Below are the code and all the weights of a small trained network. Each question names an input and a class and asks about switching units off, where a switched-off unit gives its printed mean instead of its output.

import numpy as np


def w(rows, s, z=0):
    codes = np.array(rows[::2]) - 128.0
    scale = np.full(codes.shape[1], s)
    scale[-1] = z or s
    return codes * scale


def f(y):
    return np.maximum(y, 0)


def log_softmax(a):
    a = a - a.max(-1, keepdims=True)
    return a - np.log(np.exp(a).sum(-1, keepdims=True))


def net(x, mask):
    res = np.array(x, float).reshape(1, 6) / 4 @ E
    y = f(res @ A[0][:, :-1].T + A[0][:, -1])
    res = res + np.where(mask, y, B[0][:, -1]) @ B[0][:, :-1]
    return log_softmax(res[-1] @ U[:, :-1].T + U[:, -1])


A, B = {}, {}
E = w([
[218,81,47,86,41,199,146,36],'x0',
[61,121,28,79,160,217,34,132],'x1',
[158,103,124,97,163,138,154,143],'x2',
[108,51,111,168,105,70,141,60],'x3',
[94,253,168,224,32,126,151,197],'x4',
[146,117,132,179,131,71,147,197],'x5',
],0.0058)
A[0] = w([
[56,131,138,128,132,131,49,162,109],'n0',
[106,189,227,103,151,74,133,255,252],'n1',
[145,182,206,168,71,93,204,192,196],'n2',
[152,133,70,71,122,188,111,142,62],'n3',
[176,96,138,91,202,176,171,129,236],'n4',
[72,89,116,158,159,114,74,186,192],'n5',
],0.0074,0.004)
B[0] = w([
[29,146,165,93,178,122,2,84,171],'n0',
[74,209,239,197,178,2,79,157,254],'n1',
[202,197,240,217,10,33,139,151,247],'n2',
[117,170,45,118,75,195,53,85,172],'n3',
[95,55,149,67,125,112,66,71,211],'n4',
[45,95,181,63,169,96,86,78,190],'n5',
],0.0063,0.0081)
U = w([
[148,250,202,250,41,53,121,176,244],'0',
[177,14,150,132,101,64,213,35,241],'1',
[94,146,113,186,184,170,205,213,1],'2',
[168,131,18,86,107,255,57,77,186],'3',
[120,181,89,181,203,163,206,182,1],'4',
[81,103,53,194,82,169,158,185,29],'5',
[30,136,198,73,226,69,64,149,251],'6',
],0.0058,0.004)

Each question gives the input, the list of numbers given to net, and the class t.
The units are the neurons (one row each of A and B). Each row of codes is followed by its name. A weight is (code - 128) times the scale printed after its matrix; where a second scale follows, it is the last column's (A, B and U).
mask holds one flag per neuron, in row order. A switched-off neuron (its flag False) gives its mean, the last column of its row in B, instead of its output. The means were averaged over made-up inputs and are rounded, as every weight is.
A unit's drop is (log p(t) with every unit on - log p(t) with that unit switched off) / (log p(t) with every unit on - log p(t) with every unit switched off).
The circuit of an input: a set's keep is (log p(t) with only the set's units on - log p(t) with every unit switched off) / (log p(t) with every unit on - log p(t) with every unit switched off). Starting from all 6 units, units are removed one at a time, each time the one whose removal leaves the highest keep (on an exact tie, the one counted first), for as long as the keep stays at least 0.8.
units of the circuit, in order: the units of the circuit, biggest drop first
top k neurons: the k neurons with the biggest drops, biggest first
drop when u is switched off: that unit's drop, to one decimal
input [-6,5,-8,3,7,-6], class 6: units of the circuit, in order	n0
input [7,1,2,1,-5,-2], class 3: units of the circuit, in order	n3; n1
input [5,-3,0,-4,-5,-4], class 3: units of the circuit, in order	n1; n2
input [-1,8,7,1,-4,-5], class 3: top 2 neurons	n1; n3
input [3,6,3,-3,-3,4], class 3: units of the circuit, in order	n1; n3
input [4,7,-3,-3,3,8], class 3: units of the circuit, in order	n1; n2
input [4,1,4,3,3,-7], class 3: units of the circuit, in order	n1; n2
input [0,-4,-4,4,1,-7], class 1: top 2 neurons	n1; n2
input [6,1,2,-8,-2,-3], class 3: drop when n5 is switched off	0.0
input [6,3,-2,-3,-1,0], class 3: drop when n1 is switched off	0.1
input [4,-2,0,-4,-8,-7], class 3: drop when n1 is switched off	0.2
